Each row has a name. Each piece below is followed by the name of the row it came from, unless a question asks for something else. Each question is about the rows just above it. Places in a row count from 1.

[147 178 111 140 107 157 101 175 176 162] : A
[144 136 149 140 106 152 151 118  97 109] : L
[ 73 124 112 120 108 137 125 139 136 145] : N
[115 210  93 114 186 164  92 171 125 107] : R
[128 113 124  95 129  94 100 132 167 163] : U
[168 124 122 112 137 100 117 113 141 128] : M
[174 142 149 153 128 142 140 120 109 108] : Y
[100 185  88 181 151 161  75 183 167 162] : Z
[ 58 139 109 137 156 144 115 132 130  99] : J
Row and place of [178] in the named rows: -> A, 2
find: [115 210  93 114 186 164  92 171 125 107] -> R
[99] is at row and place -> J, 10
[93] is at row and place -> R, 3
The rest of the row after [ 73 124 112]: -> [120 108 137 125 139 136 145]
After [140 106], its row goes on with -> [152 151 118  97 109]

[ 77 116 140  71 140 150  95 128 126 108 152 141 150 119 159] -> G
[ 98 101 136 100  92 151 107 113  92 143 110 127 181  94 108] -> K
[ 76 116 136 108 148 151 146 121 150 139 110 146 186 106 102] -> Q
[ 76 116 136 108 147 102 146 147  76 129 119 116 186 106 102] -> F
[107 103 155 103 146 101 104  94 137 134 161 171 122 160 164] -> X
[172 130 147 143  86 124 107 147  77 129 119 116  82 137 130] -> B
[125  81 140  72 115 150  94 128 131 198  89 189 176 152  78] -> H
Go on from [147  77 129 119 116] to the end of its row. -> [ 82 137 130]
Go on from [146 101] to the end of its row. -> [104  94 137 134 161 171 122 160 164]
The rest of the row after [150  94 128]: -> [131 198  89 189 176 152  78]
[100] is at row and place -> K, 4
Go on from [140  72] to the end of its row. -> [115 150  94 128 131 198  89 189 176 152  78]
After [136 108 148], its row goes on with -> [151 146 121 150 139 110 146 186 106 102]
Where in the named rows is [72]? -> H, 4

[132 129 136 108  99 131 119 156 133 136 136 139 136 128 138 140 127 136
 144 108 131 132]  Nev
[149 135 171 177 125 133 109 141 150 129 156 118 137 123 135 135 148 116
 144  96 120 124]  vaza
[158 135 171 176 123 101  94 114 183 134 118 155  99  86  97  98 113 119
  97  94 131 139]  midu
[128 145 142 140 150 104 128 112 141 105 124 134  96 131 114 121 135 106
 111 144 138 122]  Guf
[147 134 199 136  87 107  93 189 160  96 182 147 113 151 156 175 152  92
 175  78 148 114]  tufuz
[153 188 175 145 123 101  94 140 183 134 118 155  99  86  97  98 142 119
  97  94 131 139]  sov
[127 138 105 121 133 146 138 114 126 157 102 126 146 105 114 100 117 155
 106 134 114 141]  Gup
[118  78 102 133 116 158 138 127  88 136 146  97 165 148 157 152 123 138
 162 122 113 121]  lur
[157 135 171 176 125  96  78 165 174 105 171 137  99 127 135 151 159  88
 152  66 136 119]  Sege
[110 110 118  91 127 111 136 137 111  97 135 137 107 158 140 154 122 110
 142 148 148 117]  zagip
The rest of the row after [100 117 155]: -> [106 134 114 141]
Go on from [135 171 177 125] to the end of its row. -> [133 109 141 150 129 156 118 137 123 135 135 148 116 144  96 120 124]
After [157 135 171 176], its row goes on with -> [125  96  78 165 174 105 171 137  99 127 135 151 159  88 152  66 136 119]
Go on from [150 129] to the end of its row. -> [156 118 137 123 135 135 148 116 144  96 120 124]

[140 129 153 130 139 122 105 135 119 132 142 123 116 128 136 125 146 152
 123  94 157 149 125 142 135 127 112 125  90 126 121 111 139 142 133 149
 134 117 119 132 134 141 162 113 104  59 156 147  91 140]  P
[140 129 153 130 139 122 105 135 119 132 142 123 116 128 136 125 146 152
 123  94 157 149 125 142 135 127 112 125  90 126 121 111 139 142 133 149
 134 117 119 132 134 141 162 132 109  93 124 134  90 132]  S
[190 134 166 174 138 122  93 150 113 115 119 107 136 102 183 147 162 205
 134  53 214 166 113 157 147  84  87 133  36  89 127  51 170 131 167 214
 147  82 106 162 128 201 195 107  83  42 150 124  58 178]  C
The rest of the row after [122  93]: -> [150 113 115 119 107 136 102 183 147 162 205 134  53 214 166 113 157 147
  84  87 133  36  89 127  51 170 131 167 214 147  82 106 162 128 201 195
 107  83  42 150 124  58 178]
[36] is at row and place -> C, 29
find: [140 129 153 130 139 122 105 135 119 132 142 123 116 128 136 125 146 152
 123  94 157 149 125 142 135 127 112 125  90 126 121 111 139 142 133 149
 134 117 119 132 134 141 162 132 109  93 124 134  90 132] -> S

